In the rows, 128 means zero.
Each row of numbers belongs to one of the nodes below and depends on some of the facts about them. Some rows are named. Which node is each other row?

Some nodes and their rows:
[119 124 130 160 107 134 138 132 132 140 170 115 142 133  92 128 141 112
 111 148 119 114 166 122 138 110 119 127 139 122 102 140 173 125 147 116] -> flozuk
[130  95 132 157 134 135 161 119 130 126 145 119 124 122 119 127 126 111
 107 141  90 114 127 129 140 106 134 133 120 131 106 156 179 134 149 110] -> dinuger
[119 116 134 141  90 129 139 122 142 161 163 116 152 126  11  85 137 127
 116 170  82 116 198 123 128 128 128 119 129  91  90 154 175 119 142 132] -> nidodre
[121 138 126 158  97 133 156 127 144 136 121 105 155 124  57 117 150 121
 108 150  88  99 152 118 138  98 114 125 115 130  93 139 173 122 141 103] -> robrar
[108 148 150 160 127 129 125 144 140 161 153 111 129 144 123 129 140  97
 120 123 138 130 174 118 151  56 126 117 136 122 134 146 138 141 151 141] -> posa
[145  88 126 148 120 139 154 117 142 126 129 122 126  95 136 124 109 111
 103 153 106 114 128 139 138 125 112 135 122 125 121 154 118 143 143 120] -> breses
[125 126 137 151 104 132 138 127 138 140 184 112 142 137  87 119 152 117
 112 149 110 117 180 121 134 101 122 129 132 107 105 139 172 129 151 122] -> podru
[146  95 122 166 152 135 149 126 118 130 122 118 123 118 151 133 126  96
 111 142  92 100 125 136 143  90 132 133 124 147 100 159 181 127 149  97] -> liklas
[142 107 130 159 123 137 147 127 126 115 182 114 129 137 144 139 150 107
 105 142 114 112 152 129 137 101 122 141 129 128  99 137 183 131 156 103] -> vufer
[152 119 117 150  88 136 123 123 148 146  78 106 154  92  81 114 130 117
 104 167 109  90 145 128 129 118  94 124 128 130 105 138 103 128 135 110] -> rufle
[165  85 113 162 121 145 118 133 121 131 113 123 133  98 191 144 121  88
 103 155 147  95 138 145 134 136  96 135 156 146 111 135 121 130 144 101] -> breskal
[128 121 124 160  95 133 130 124 139 162 101 123 148 117  57 112 139 127
 108 162 105  91 149 115 134 112 115 120 124 139  87 139 163 120 138 105] -> beste
[140 122 114  85 164 119 150 113 106  84  97 153 110 139 157 125 124 162
 153 108  93 139  75 138 114 162 162 137  99 138 125 119 154 112 105 118] -> gavun
[163 109 112  76 148 123 129 111 121  87  56 153 111 109 176 122 112 159
 144 119 110 136  72 146 105 174 139 137 104 134 142 111  84 123  99 129] -> bezi
[130 115 116  80 145 121 133 125  98  93 158 160 117 152 141 119 128 160
 159 119 124 152 122 140 107 207 158 137 129 114 124 108 166 103 106 134] -> lamikan
[117 155 113  92 129 113 120 120 110 102 139 152 124 149 122 138 129 172
 155 114 138 141  84 118 107 173 143 133 122 127 130 105 153 105 101 125] -> fumam
[132 133 115  88 139 117 130 112 105  80 164 155 111 153 146 145 130 171
 149 111 128 146  78 123 106 177 150 144 118 125 128 104 162 111 108 121] -> klugil

How the nodes are related:
bagri (tudrar d) (dedogro 685) (lofla 173)
basteves (tudrar b) (dedogro 439) (munar mube,nafes,kunom) (lofla 474)
beste (tudrar d) (dedogro 439) (munar breskal) (lofla 173)
bezi (tudrar b) (dedogro 685) (munar tepo,nilem) (lofla 309)
biban (tudrar f) (dedogro 439) (munar visok) (lofla 173)
bibrazis (tudrar d) (dedogro 685) (munar plifim) (lofla 309)
biplak (tudrar f) (dedogro 439) (munar rufle) (lofla 474)
bivi (tudrar c) (dedogro 685) (munar natras,visok) (lofla 309)
bove (tudrar d) (dedogro 439) (munar plutana) (lofla 173)
braklebes (tudrar c) (dedogro 439) (lofla 173)
branuk (tudrar b) (dedogro 439) (munar tisku,nipeme) (lofla 794)
brarur (tudrar e) (dedogro 685) (munar suplar) (lofla 794)
breses (tudrar b) (dedogro 439) (munar teni) (lofla 595)
breskal (tudrar c) (dedogro 439) (munar suplar) (lofla 309)
brigra (tudrar a) (dedogro 439) (munar kisa) (lofla 794)
brikler (tudrar a) (dedogro 685) (munar puskem) (lofla 474)
britrim (tudrar a) (dedogro 685) (munar dumadru) (lofla 309)
brubro (tudrar b) (dedogro 685) (lofla 474)
brupo (tudrar a) (dedogro 439) (munar lugepon) (lofla 794)
defli (tudrar f) (dedogro 439) (munar gababro,kugrur,leta) (lofla 474)
didal (tudrar f) (dedogro 439) (munar gababro) (lofla 173)
digir (tudrar c) (dedogro 439) (lofla 474)
dinuger (tudrar b) (dedogro 439) (munar liklas) (lofla 474)
drafler (tudrar a) (dedogro 439) (munar kuraklos) (lofla 474)
dranel (tudrar b) (dedogro 439) (munar saflom) (lofla 173)
droflil (tudrar a) (dedogro 439) (munar lamikan,peleplon,saflom) (lofla 474)
dumadru (tudrar b) (dedogro 439) (munar stebri) (lofla 474)
fidren (tudrar e) (dedogro 685) (lofla 474)
fima (tudrar a) (dedogro 685) (munar sodrel) (lofla 474)
fleram (tudrar c) (dedogro 685) (munar puvi,tafliska,rufle) (lofla 474)
fligrebra (tudrar d) (dedogro 685) (munar brubro) (lofla 474)
flobe (tudrar b) (dedogro 439) (munar mide) (lofla 309)
floskal (tudrar b) (dedogro 439) (lofla 595)
flozuk (tudrar e) (dedogro 439) (munar natras,braklebes) (lofla 474)
fludun (tudrar a) (dedogro 439) (lofla 474)
fumam (tudrar e) (dedogro 685) (lofla 474)
fusaner (tudrar c) (dedogro 439) (munar nipeme) (lofla 474)
gababro (tudrar f) (dedogro 439) (munar truku,ribrer) (lofla 309)
gastuk (tudrar b) (dedogro 439) (munar plobanel,plutana) (lofla 474)
gavun (tudrar b) (dedogro 685) (munar puvi) (lofla 474)
gegon (tudrar a) (dedogro 685) (munar teskunu) (lofla 474)
gidren (tudrar a) (dedogro 685) (munar didal,klugil) (lofla 794)
gimel (tudrar a) (dedogro 439) (munar suplar) (lofla 474)
gotro (tudrar c) (dedogro 685) (lofla 309)
goza (tudrar e) (dedogro 685) (munar neli) (lofla 474)
grabri (tudrar a) (dedogro 685) (munar grobrok,lestul) (lofla 309)
grezastur (tudrar a) (dedogro 439) (lofla 794)
grobrok (tudrar a) (dedogro 685) (munar sastan) (lofla 309)
gronin (tudrar a) (dedogro 685) (munar floskal,rafar) (lofla 794)
gumok (tudrar c) (dedogro 685) (munar basteves,digir,truku) (lofla 794)
guvak (tudrar c) (dedogro 439) (lofla 595)
guzu (tudrar d) (dedogro 439) (munar naman,senos) (lofla 474)
kisa (tudrar b) (dedogro 685) (lofla 794)
klavusken (tudrar a) (dedogro 439) (munar platro,leta,drafler) (lofla 474)
kledre (tudrar f) (dedogro 439) (lofla 958)
klekle (tudrar f) (dedogro 439) (lofla 595)
klodrabral (tudrar c) (dedogro 439) (munar dumadru,brubro) (lofla 600)
klugil (tudrar c) (dedogro 685) (lofla 474)
klurogror (tudrar e) (dedogro 439) (munar gababro) (lofla 474)
kofus (tudrar a) (dedogro 685) (munar matos,plutana) (lofla 173)
koplen (tudrar e) (dedogro 685) (munar digir) (lofla 474)
kugrur (tudrar a) (dedogro 439) (lofla 474)
kunom (tudrar a) (dedogro 439) (lofla 600)
kuraklos (tudrar a) (dedogro 439) (lofla 794)
lamikan (tudrar c) (dedogro 685) (munar visok) (lofla 474)
lasul (tudrar b) (dedogro 685) (munar tritrutres) (lofla 474)
legam (tudrar f) (dedogro 439) (lofla 309)
lestul (tudrar a) (dedogro 685) (munar peleplon) (lofla 474)
leta (tudrar c) (dedogro 685) (lofla 474)
lidim (tudrar c) (dedogro 439) (lofla 474)
ligon (tudrar b) (dedogro 439) (munar pladrinam) (lofla 474)
liklas (tudrar b) (dedogro 439) (munar platro,suplar) (lofla 474)
lokan (tudrar a) (dedogro 685) (munar breskal) (lofla 474)
loskon (tudrar b) (dedogro 439) (munar teskunu,gababro,skizus) (lofla 474)
lugepon (tudrar d) (dedogro 685) (munar nidodre) (lofla 600)
matos (tudrar b) (dedogro 439) (lofla 474)
mide (tudrar d) (dedogro 685) (lofla 794)
mosodos (tudrar a) (dedogro 685) (munar lamikan,kisa) (lofla 794)
mube (tudrar a) (dedogro 439) (munar dumadru) (lofla 794)
mubu (tudrar b) (dedogro 439) (munar fusaner,leta,lestul) (lofla 474)
nafes (tudrar d) (dedogro 439) (lofla 595)
naman (tudrar a) (dedogro 685) (munar sastan) (lofla 794)
naplo (tudrar a) (dedogro 439) (munar rugru,brubro,ruga) (lofla 794)
natras (tudrar f) (dedogro 439) (munar tafliska) (lofla 958)
nazom (tudrar b) (dedogro 439) (munar fligrebra,dranel) (lofla 595)
neli (tudrar b) (dedogro 439) (munar bagri,vufer) (lofla 474)
nidodre (tudrar d) (dedogro 439) (munar visok,trinik,gababro) (lofla 474)
nilem (tudrar b) (dedogro 685) (munar trinik,gababro) (lofla 474)
nipeme (tudrar a) (dedogro 685) (munar pibal,klugil) (lofla 600)
pebil (tudrar a) (dedogro 439) (lofla 595)
pebir (tudrar a) (dedogro 439) (munar trinik) (lofla 958)
peleplon (tudrar e) (dedogro 439) (lofla 600)
pibal (tudrar a) (dedogro 439) (munar nidodre) (lofla 474)
pladrinam (tudrar e) (dedogro 439) (munar brubro,fumam,ribrer) (lofla 958)
platro (tudrar b) (dedogro 685) (munar kisa) (lofla 309)
plifim (tudrar a) (dedogro 685) (munar guvak) (lofla 474)
ploba (tudrar a) (dedogro 439) (munar ribrer) (lofla 794)
plobanel (tudrar e) (dedogro 685) (munar bagri,skizus) (lofla 958)
plopul (tudrar a) (dedogro 439) (munar ligon,klugil,gegon) (lofla 600)
plutana (tudrar e) (dedogro 439) (munar mube) (lofla 474)
podru (tudrar e) (dedogro 439) (munar trinik) (lofla 474)
posa (tudrar a) (dedogro 439) (munar klugil) (lofla 474)
puskem (tudrar b) (dedogro 685) (munar brubro) (lofla 474)
puvi (tudrar a) (dedogro 685) (munar kledre,robrar,leta) (lofla 474)
rafar (tudrar c) (dedogro 439) (munar puskem) (lofla 309)
ratru (tudrar d) (dedogro 685) (munar klekle) (lofla 474)
ribrer (tudrar e) (dedogro 439) (lofla 474)
riski (tudrar b) (dedogro 439) (munar didal,klugil) (lofla 794)
ristegim (tudrar c) (dedogro 439) (munar floskal) (lofla 474)
robrar (tudrar d) (dedogro 439) (munar dumadru) (lofla 474)
rufle (tudrar d) (dedogro 439) (munar ratru) (lofla 309)
ruga (tudrar e) (dedogro 439) (lofla 600)
rugru (tudrar c) (dedogro 439) (lofla 309)
saflom (tudrar a) (dedogro 439) (munar didal) (lofla 309)
sastan (tudrar f) (dedogro 439) (lofla 595)
senos (tudrar d) (dedogro 439) (munar fleram,plifim,rafar) (lofla 794)
sepler (tudrar b) (dedogro 685) (munar fumam) (lofla 474)
skedan (tudrar a) (dedogro 685) (munar sastan) (lofla 474)
skesis (tudrar b) (dedogro 439) (munar platro,klekle) (lofla 794)
skiklobras (tudrar a) (dedogro 685) (munar puvi,floskal) (lofla 794)
skizus (tudrar b) (dedogro 439) (munar pibal,naplo,vezum) (lofla 309)
skuflak (tudrar c) (dedogro 439) (munar naman,truku) (lofla 173)
sodrel (tudrar a) (dedogro 439) (munar braklebes,rafar) (lofla 958)
stebri (tudrar a) (dedogro 685) (munar natras,peleplon,plifim) (lofla 595)
stostigu (tudrar e) (dedogro 439) (munar truku,grezastur,rufle) (lofla 474)
stuto (tudrar f) (dedogro 685) (lofla 794)
suplar (tudrar e) (dedogro 439) (munar truku,rafar) (lofla 474)
tafliska (tudrar c) (dedogro 439) (munar suplar,ruga) (lofla 794)
teni (tudrar b) (dedogro 685) (munar visok) (lofla 474)
tepo (tudrar c) (dedogro 439) (lofla 474)
teskunu (tudrar d) (dedogro 439) (lofla 474)
timu (tudrar b) (dedogro 685) (lofla 600)
tisku (tudrar a) (dedogro 685) (munar brubro,ligon) (lofla 600)
tisu (tudrar b) (dedogro 685) (munar gotro) (lofla 474)
tradas (tudrar d) (dedogro 685) (munar vufer) (lofla 474)
trapa (tudrar f) (dedogro 439) (munar natras,tisku) (lofla 309)
trefedras (tudrar b) (dedogro 685) (munar gimel,rufle) (lofla 595)
trinik (tudrar b) (dedogro 439) (munar kisa) (lofla 474)
tritrutres (tudrar c) (dedogro 685) (munar fligrebra) (lofla 794)
trobrum (tudrar a) (dedogro 685) (munar neli) (lofla 309)
truku (tudrar e) (dedogro 439) (lofla 309)
tuvi (tudrar c) (dedogro 685) (munar ligon) (lofla 309)
vake (tudrar c) (dedogro 685) (munar ristegim) (lofla 794)
vezum (tudrar a) (dedogro 685) (lofla 595)
visok (tudrar a) (dedogro 685) (munar truku) (lofla 309)
vodu (tudrar d) (dedogro 439) (munar tafliska) (lofla 474)
vufer (tudrar c) (dedogro 439) (munar platro) (lofla 474)
zala (tudrar a) (dedogro 685) (munar ratru) (lofla 474)
zamir (tudrar a) (dedogro 439) (munar brubro,puskem) (lofla 309)
ziklin (tudrar a) (dedogro 439) (munar trinik,gronin) (lofla 474)
ziloklu (tudrar a) (dedogro 685) (lofla 173)
zistam (tudrar f) (dedogro 439) (munar sodrel,gababro,flozuk) (lofla 474)

Name these rows:
No name comes twice in this set of rows, the named rows included.
[114 148 148 163 133 129 120 146 138 163 145 109 129 143 137 131 140  92
 119 126 137 124 174 120 151  51 127 119 136 125 132 145 140 139 153 137] | klavusken
[143  93 116 167 131 141 133 135 114 129 155 118 133 115 149 142 129  94
 109 147 133 107 141 135 138 132 114 136 150 147 104 139 162 127 147  97] | tafliska
[143 114 126  70 157 116 147 108 113  90 130 155 109 141 119 100 129 166
 157 116  79 151 114 141 107 165 171 137  97 107 127 121 153 115 109 140] | nilem
[118 139 135 176 147 131 108 155 120 178 121 118 131 137 165 135 126  78
 126 127 150 113 170 128 156  62 125 113 154 143 127 152 145 128 147 125] | gimel
[103 165 122  89 153 124 125 155 122 108  78 120 134 120 155 127 114 134
 160  82 158 162  99 143 124 169 132 117 131 140 176  95  40 131  91 158] | tisku
[155 118 109  81 126 122 111 108 116  82 116 155 115 123 172 147 116 166
 142 120 149 141  67 135  97 197 125 142 126 128 143  97  90 119 101 127] | gotro
[158 135 114  79 126 124  98 123 121 103  58 144 131 116 152 122 135 157
 144 121 139 131  96 138 100 181 125 130 127 132 138  88  68 116  98 128] | plobanel
[137  88 124 151  99 149 147 131 138 119 126 121 136 101 151 136 120 103
  94 144 143 110 140 140 136 163 100 131 150 135 120 127 118 140 141 118] | rafar
[123 165 135  90 153 116  99 140 120 134  70 156 112 157 179 123 136 152
 161  94 160 145 121 128 123 123 152 119 117 143 152 100 104 119 104 148] | kofus
[115 166 132  93 150 113  92 132 119 142  91 163 108 156 157 133 128 160
 160  97 165 148  98 117 120 129 150 120 120 141 157 104 102 121 103 151] | ziloklu
[139 124 113  85 147 124 131 121 105  79 137 148 119 137 157 131 134 160
 151 112 129 142  98 137 105 186 143 143 118 136 128  98 134 114 104 118] | vake
[138 118 112  86 147 123 125 122  99  93 140 155 119 133 155 129 125 157
 154 117 134 144  99 138 106 206 145 140 128 131 130 103 136 109 103 123] | gumok
[141 141 100  99 157 119 104 137  94 113  83 147 130 133 161 129 126 146
 163 121 141 126 104 138 112 170 136 131 130 153 124 102 127  98  98 111] | brarur
[146 125 117  84 160 115 132 100 115  85 115 147 108 130 139 133 121 174
 149 115  99 142  55 129 102 153 151 143  92 133 134 116 126 122 105 119] | kisa

The same nodes again, as new rows of numbers:
Known rows:
[ 61 172  78 102 181 107  61 134 140 142 133 107 148 138 130  79  93  71
 143 107 171 171 105 184 144 121 124 148 110 151] -> grabri
[128 141 100 188  89 117 117  87 127 141 123 186  92 121 118  98  99 137
 131 124  97 149 162 112 108 111  92  92 148 144] -> drafler
[ 78 180  67 107 196 100  54 143 120 145 101 129 146 135 135  65 111  87
 150  89 142 174 108 172 153 118 122 133 122 133] -> gidren
[151 136 118 182  62 103  97 109 118 144 117 156  92 103 114 145 110 146
  91 124  88 153 159 126 127 118 108  87 104 153] -> matos
[124 186  84 112 144  80  42 146 100 125  95 110 159 144 173 106 128  95
 136  88 123 159 103 186 171 135 141 102  87 151] -> teni
[130 111 134 160  73  96 112 117 129 156 151 130  93 116  76 140 106 126
  89 151 125 170 152 162 106 111 106 103  75 155] -> flobe
[110 114  99  44 181  95  66 142 165 119 111  54 185 128 145 112 104  88
 131 133 174 156  96 151 175 138 151 143  80 139] -> tuvi
[168  85 125 126  89 115 131 106 145  97 112 125 129  99 120 147 113 147
 121 143  93 131 158  84 132 125 111  88 114 126] -> vufer
[164  82 123 126  91 104 125  86 169 136 133 122 135  92 111 150 103 139
 103 154 128 147 141  95 133 118 133 104  98 133] -> braklebes
[109 147  89  78 168 102  46 135 157 124 109  84 176 107 153 120 100  83
 128 107 160 157  97 150 171 125 161 145  87 138] -> bagri
[122 138  86  86 162 100  44 147 154 116  51  92 162 162 191  93 101 104
 137 126 145 135 100 123 180 127 151 135 104 140] -> fligrebra
[136 129  89  51 180  97  53 130 165 101  76  75 198 104 184 121 110 109
 137 104 134 138  97 106 192 149 156 126 105 135] -> fidren
[180  83 124 123  94  94 130  83 161 114 106 125 148 103 137 133 122 157
 126 150  93 130 141  75 136 141 121  75 115 125] -> stostigu
[175  79 157 136  54  87 106 113 147 107 112  92 136 101 106 172 126 139
 101 160  96 140 130 122 126 135 136  85  46 129] -> natras
[189  87 154 133  62  86 101 115 141 105  96 108 134 101 125 169 127 156
  99 140  77 133 141 110 131 137 127  77  62 137] -> biplak
[198  84 153 130  67  75 107 109 127 109  96 117 141 110 131 163 130 156
  99 136  81 135 145 118 131 135 127  72  63 143] -> zistam
[194  84 153 128  65  76 104 107 129 112  97 118 141 103 128 164 128 158
  96 135  81 135 145 116 130 135 128  74  64 145] -> defli

Which node is each row?
No name comes twice in this set of rows, the named rows included.
[122 137  85  51 195  87  65 144 152 124  89  70 187 116 149 104 128 107
 139 112 140 162  91 141 183 146 147 116  91 115] | gumok
[118 149  87  77 177  90  58 139 128 112  89  93 181 130 162 101 114  93
 146 103 141 148 100 155 173 131 149 126  93 135] | lugepon
[144 123 126 162  84  88 108 125 109 157 122 150  91 116  82 128 124 144
  94 131  97 171 155 150 116 108 103  87  87 137] | riski
[116 122 102 181 109 108 120 101 139 170 107 174  77 144  94  78 102 140
 120 152 114 163 153 118 104  99  92 100 136 130] | naplo
[161 132 123 176  65  93 109 109 100 140 117 160  98 124 120 134 119 143
 106 125  90 149 159 141 122 117 108  78 100 155] | loskon
[105 150  84  73 192  93  45 147 147 134  88  86 170 104 144 106 117 104
 127 100 138 167  95 144 173 135 141 131  92 128] | mide
[142 143 124 181  51 112 114 123 118 110 129 135  85 118 100 149 126 137
 119 141  71 151 155 135 116 122  99  70  97 126] | liklas
[152  94 126 143  83 104 123  96 151 130 131 133 122 112 104 136 103 128
 115 152 123 145 149 119 116 109 124 104  94 133] | bove
[176  77 153 133  62  85  95 107 152 125 113 103 136  83 108 177 116 143
  87 147 104 142 133 114 133 131 141  96  51 144] | kledre
[105 180  85 111 147  98  30 156 117 135  98 100 147 115 147 124 112  89
 119  91 134 165 104 174 174 124 148 131  82 145] | timu
[177  71 130 116  98 107 130  96 155 104  97 120 142 102 132 138 110 154
 123 148  98 125 152  73 136 131 117  91 112 126] | plutana
[144  99 122 139 104  98 126 109 147 137 114 130 113 114  92 120 124 149
 117 151  99 157 145 111 118 120 107  85 102 115] | senos
[108 116 113 165 103 104 131  86 131 161 156 166  97 132  83  92  95 120
 123 144 138 165 157 151  93 107  91 108 123 155] | saflom

The same nodes again, as new rows of numbers:
Known rows:
[112 125 119 156 137 178 159 136  98 146 135 102 120 123  25 142  98 148
 122 121 127 123 140 125 144 135 123 125 136 113  95 145 141 133] -> ligon
[142 134 178 122 114  60 116 141 102 106 123 109 119 150 143 136 155 107
 128 124 170 131 120 119 139 118 143 145 125 123 116 123 129 110] -> grezastur
[155 136 197 116 130  93 112 138 104 119 124 114 112 134 133 140 185 109
 117 128 176 144 104 132 131  93 141 141 127 114 138 113 117 108] -> plopul
[106 129 155 137 119 112 122 124  91 120 136 113 123 131  71 144  72 129
  97 129 144 144 129 144 119  97 138 140 119 118 131 104 150  91] -> guvak
[151 137 203 119 125 104 115 138 145 113 117 109 116 134 166 139 195 117
 117 130 193 144 107 136 117  68 147 149 131 125 134 124 122 102] -> pebir
[100 125 121 159 127 173 163 132 105 146 130 106 120 120  23 135 103 147
 128 120 141 124 148 125 136 121 126 124 135 117  90 143 148 130] -> loskon
[107 123 120 155 134 171 160 135 104 143 135  94 120 124  28 140  97 149
 126 120 133 127 143 127 142 138 127 125 139 117  92 143 147 132] -> basteves
[156 145 138  86 139  89  93 116 142 127 116 134 137 119 227 113 200 109
 130 131 115 139 104 132 105 130 129 129 119 141 174 110 102 130] -> nipeme
[169 130 112 103 138  77 118 108 175 130 116 110 136 132 170  99 135  96
 145 126  95 135 133 118 118 185  95 117 121 140 137 114  85 131] -> skedan
[122 145  73 120 141 110 128 111 132 139 123 109 148 127 148 113 117 129
 138 116  77 130 146 118 117 190 111 123 119 148 122 126 126 142] -> fidren
[120 122  88 113 129 160 111 121 149 136 134 182 140 118 223 118 162 149
 136 145 105 119  97 136 113 110 139 120 123 146 177 130 122 157] -> bibrazis
[150 121  83 114 131 128 129 111 161 135 125 137 141 124 164 108 111 119
 141 125  81 133 141 128 125 174 104 107 126 140 138 126 104 143] -> fleram
[108 132  59 127 147 167 140 113 138 150 129 124 145 110 126 115 114 149
 138 123  69 121 146 126 118 177 114 113 132 142 131 137 135 156] -> gavun
[ 85 141  80 117 161 173 114 108 129 139 132 145 150  92 129 127  94 148
 113 133  69 131 146 146  96 139 127 125 132 138 162 111 153 130] -> trefedras
[133 143 104 106 124 143 110 121 149 132 122 192 145 113 231 117 179 126
 137 128 117 131 119 130 113 111 131 123 118 145 160 127 116 146] -> bivi
[125 144  98 102 149 135 111 130 138 116 124 175 153 111 222 126 157 119
 144 121  93 131 148 125 130 161 134 123 140 145 146 127 135 152] -> brarur
[135 131  86 121 118 133 131 111 176 139 119 173 143 119 151 101 115 113
 145 126  98 127 147 121 117 146  98 111 116 141 129 124 103 139] -> lamikan

Name these rows:
No name comes twice in this set of rows, the named rows included.
[128 129 145 145 123 134 155 130 114 139 122  80 115 126  40 131 124 129
 129 114 148 135 148 123 134 134 118 125 133 119  88 136 133 120] | podru
[119 109 148 139 115 165 133 143 111 128 141 154 115 130 124 142 149 151
 124 142 172 127  95 139 137  71 154 129 132 119 142 134 138 136] | rufle
[124 144  93 108 126 116 105 119 123 128 127 163 148 129 242 120 169 136
 131 127 107 133 108 130 111 129 142 130 112 152 160 126 129 146] | gotro
[138 142 186 118 126  75 112 137  83 112 128 113 120 144 140 140 168 114
 118 126 180 148 102 128 129  98 150 151 118 123 130 108 128 108] | kunom
[ 92 128 107 159 130 149 158 133  79 139 139  95 125 134  38 142  89 156
 125 118 134 127 140 123 140 142 133 133 129 123  85 139 158 132] | matos
[ 82 132 139 146 144 178 136 129  86 135 137 117 125 106  29 150  81 151
 100 130 132 135 145 146 119  97 140 138 136 113 124 117 169 106] | breses
[ 69 137 129 148 142 154 134 128  66 131 142 106 128 117  38 153  69 158
  98 128 132 135 138 144 117 105 146 145 129 119 122 115 181 105] | floskal
[101 117 122 152 120 163 164 130 101 149 129  64 114 121  21 133 112 156
 129 119 142 126 146 131 129 129 131 122 140 120  94 146 153 133] | trinik
[133 148 121  97 145  63  91 102 145 118 122 120 145 126 178 112 108 103
 115 134  92 143 127 135  93 152 115 138 111 142 163  87 114 103] | vezum
[166 125 193 116 123  84 115 141 120 115 121  87 109 141 136 136 173 104
 122 125 157 128 115 124 142 121 139 134 136 112 128 131 117 113] | mube
[152 139 134  91 148  85  94 103 161 123 118 121 139 114 169 112 118  97
 116 135  89 144 130 140  96 147 107 128 121 134 172  90 104 106] | stebri

